Here is a tiny trained network, its code and every weight. The questions are about switching its units off for an input and a target symbol, where a switched-off unit gives its printed mean instead of its output.

import numpy as np


def w(rows, s, z=0):
    codes = np.array(rows[::2]) - 128.0
    scale = np.full(codes.shape[1], s)
    scale[-1] = z or s
    return codes * scale


def f(y):
    return y / 2 * (1 + np.tanh(0.7978845608 * (y + 0.044715 * y**3)))


def softmax(a):
    e = np.exp(a - a.max(-1, keepdims=True))
    return e / e.sum(-1, keepdims=True)


def log_softmax(a):
    a = a - a.max(-1, keepdims=True)
    return a - np.log(np.exp(a).sum(-1, keepdims=True))


def net(x, mask):
    ids = ['ΛΠαβηξστφ'.index(c) for c in x.split()]
    T = len(ids)
    res = E[ids] + P[:T]
    u = 0
    for l in range(2):
        r = res
        for j in range(3):
            rows = slice(2 * j, 2 * j + 2)
            q, k, v = (r @ M[l][rows].T for M in (Q, K, V))
            z = softmax(np.where(np.tri(T) > 0, q @ k.T / 2**0.5, -1e9)) @ v
            o = O[l][rows]
            res = res + np.where(mask[u + j], z, o[:, -1]) @ o[:, :-1]
        u += 3
        y = f(res @ A[l][:, :-1].T + A[l][:, -1])
        res = res + np.where(mask[u : u + 4], y, B[l][:, -1]) @ B[l][:, :-1]
        u += 4
    return log_softmax(res[-1] @ U[:, :-1].T + U[:, -1])


Q, K, V, O, A, B = {}, {}, {}, {}, {}, {}
E = w([
[91,190,226,122],'Λ',
[55,117,134,78],'Π',
[161,96,218,124],'α',
[184,96,1,96],'β',
[80,187,70,143],'η',
[169,197,166,188],'ξ',
[167,70,116,204],'σ',
[98,151,218,100],'τ',
[185,123,144,82],'φ',
],0.017)
P = w([
[144,118,253,71],'0',
[164,114,242,95],'1',
[158,110,222,115],'2',
[139,97,207,142],'3',
[147,110,193,142],'4',
[148,116,165,148],'5',
[170,130,138,150],'6',
[144,122,137,178],'7',
[142,127,127,190],'8',
[137,134,103,206],'9',
[152,153,95,197],'10',
[168,165,74,191],'11',
[148,160,71,212],'12',
[128,135,121,197],'13',
],0.0055)
Q[0] = w([
[128,152,113,90],'0.h1',
[189,160,126,166],'0.h1',
[94,185,192,118],'0.h2',
[181,110,196,180],'0.h2',
[7,146,106,130],'0.h3',
[51,119,103,125],'0.h3',
],0.012)
K[0] = w([
[152,76,241,156],'0.h1',
[146,100,89,255],'0.h1',
[72,240,181,130],'0.h2',
[79,171,129,224],'0.h2',
[67,43,247,13],'0.h3',
[176,112,188,29],'0.h3',
],0.0077)
V[0] = w([
[30,151,152,107],'0.h1',
[114,151,197,71],'0.h1',
[110,173,143,107],'0.h2',
[138,83,35,136],'0.h2',
[186,70,164,58],'0.h3',
[90,249,1,94],'0.h3',
],0.0088)
O[0] = w([
[154,163,109,38,85],'0.h1',
[102,61,126,67,164],'0.h1',
[105,197,98,140,130],'0.h2',
[157,63,68,93,36],'0.h2',
[67,175,90,2,145],'0.h3',
[75,84,74,194,3],'0.h3',
],0.0075,0.0063)
A[0] = w([
[198,107,118,61,1],'0.n1',
[205,89,241,137,92],'0.n2',
[139,83,90,186,72],'0.n3',
[254,77,132,239,106],'0.n4',
],0.0054,0.0021)
B[0] = w([
[69,44,66,101,130],'0.n1',
[254,104,100,136,254],'0.n2',
[89,81,100,72,145],'0.n3',
[103,74,105,182,244],'0.n4',
],0.0092,0.0071)
Q[1] = w([
[101,152,41,105],'1.h1',
[94,26,141,112],'1.h1',
[156,96,79,103],'1.h2',
[1,145,96,101],'1.h2',
[150,106,108,196],'1.h3',
[207,60,194,163],'1.h3',
],0.0098)
K[1] = w([
[144,108,155,56],'1.h1',
[185,30,147,165],'1.h1',
[126,100,65,90],'1.h2',
[92,114,189,29],'1.h2',
[198,61,151,204],'1.h3',
[67,129,126,244],'1.h3',
],0.011)
V[1] = w([
[58,233,88,152],'1.h1',
[174,185,77,200],'1.h1',
[44,2,82,203],'1.h2',
[168,162,132,60],'1.h2',
[118,194,175,162],'1.h3',
[180,156,220,205],'1.h3',
],0.0057)
O[1] = w([
[128,243,178,148,21],'1.h1',
[147,168,73,157,148],'1.h1',
[150,147,139,35,151],'1.h2',
[3,60,90,155,105],'1.h2',
[110,200,145,145,127],'1.h3',
[195,152,115,221,253],'1.h3',
],0.0061,0.0073)
A[1] = w([
[145,195,254,214,227],'1.n1',
[75,206,55,154,254],'1.n2',
[187,103,137,245,138],'1.n3',
[91,28,126,151,153],'1.n4',
],0.0083,0.0041)
B[1] = w([
[136,106,68,1,224],'1.n1',
[206,167,218,233,148],'1.n2',
[61,163,88,180,250],'1.n3',
[44,112,235,163,167],'1.n4',
],0.0085,0.019)
U = w([
[90,123,132,93,138],'Λ',
[171,102,204,105,43],'Π',
[251,106,146,103,63],'α',
[136,152,49,97,134],'β',
[159,185,186,135,144],'η',
[155,129,137,105,43],'ξ',
[142,103,132,162,177],'σ',
[147,136,118,60,253],'τ',
[126,81,76,78,140],'φ',
],0.011,0.0053)

Each question gives the input, a string of symbols that net reads in full, and the target symbol t.
The units are the heads (2 rows each of Q, K, V and O) and the neurons (one row each of A and B). Each row of codes is followed by its name. A weight is (code - 128) times the scale printed after its matrix; where a second scale follows, it is the last column's (O, A, B and U).
mask holds one flag per unit, layer by layer, with each layer's heads first. A switched-off unit (its flag False) gives its mean, the last column of its rows in O or B, instead of its output. The means were averaged over made-up inputs and are rounded, as every weight is.
A unit's drop is (log p(t) with every unit on - log p(t) with that unit switched off) / (log p(t) with every unit on - log p(t) with every unit switched off).
The circuit of an input: a set's keep is (log p(t) with only the set's units on - log p(t) with every unit switched off) / (log p(t) with every unit on - log p(t) with every unit switched off). Starting from the 12 units with the biggest drops (on a tie, the unit counted first), units are removed one at a time, each time the one whose removal leaves the highest keep (on an exact tie, the one counted first), for as long as the keep stays at least 0.8.
circuit, biggest first: the units of the circuit, biggest drop first
most important unit: the unit with the biggest drop
k most important neurons: the k neurons with the biggest drops, biggest first
k most important neurons of layer l: the k neurons of layer l with the biggest drops, biggest first
heads that matter: for each layer, one digit per head in row order, 1 if its drop is at least 0.15 and else 0, layers parted by /
drop when u is switched off: that unit's drop, to one decimal
input α τ σ α α α φ α Λ σ β τ α Π, target Λ: circuit, biggest first : 1.h2; 0.h3; 0.n2
input α σ σ φ Λ α α σ σ Λ φ Π, target Λ: circuit, biggest first : 1.h2; 0.h3; 0.n2; 1.h3
input Λ Π Λ Π α φ σ φ, target α: most important unit : 1.n3
input α α α φ α α α, target Π: 2 most important neurons of layer 1 : 1.n3; 1.n1
input σ Π σ α α τ α α φ α ξ, target β: 3 most important neurons : 1.n1; 1.n3; 1.n4
input Λ ξ α ξ φ, target β: 2 most important neurons : 1.n1; 1.n3
input α η α η α φ φ Π τ α α φ, target σ: circuit, biggest first : 0.h3; 1.n1
input α Λ α, target τ: circuit, biggest first : 0.h2; 1.n1; 0.h3
input α α σ α η α Π σ τ φ, target α: circuit, biggest first : 1.h2; 0.n4; 1.n3
input α α α, target Π: heads that matter : 101 / 110
input σ σ α η η Λ α τ α ξ α φ, target β: 2 most important neurons : 1.n3; 1.n4
input Λ η φ Π φ η φ η α α α β, target φ: heads that matter : 010 / 010
input α α α η η α σ α α φ σ β, target φ: 2 most important neurons : 1.n2; 0.n3
input Λ Λ α α ξ η η α, target σ: 2 most important neurons of layer 1 : 1.n3; 1.n4
input Λ σ ξ τ α σ ξ η σ η φ, target σ: circuit, biggest first : 0.h3
input φ σ α Λ σ ξ Λ α τ α ξ α, target β: 2 most important neurons : 1.n1; 1.n3
input α σ α Λ α η σ ξ α, target β: 2 most important neurons of layer 0 : 0.n3; 0.n1
input ξ α τ η φ σ η α η τ α, target σ: 2 most important neurons of layer 0 : 0.n4; 0.n3
input τ σ β α ξ Λ τ η, target η: drop when 1.h3 is switched off : 0.0
input σ α σ α σ α α α, target α: most important unit : 0.n4
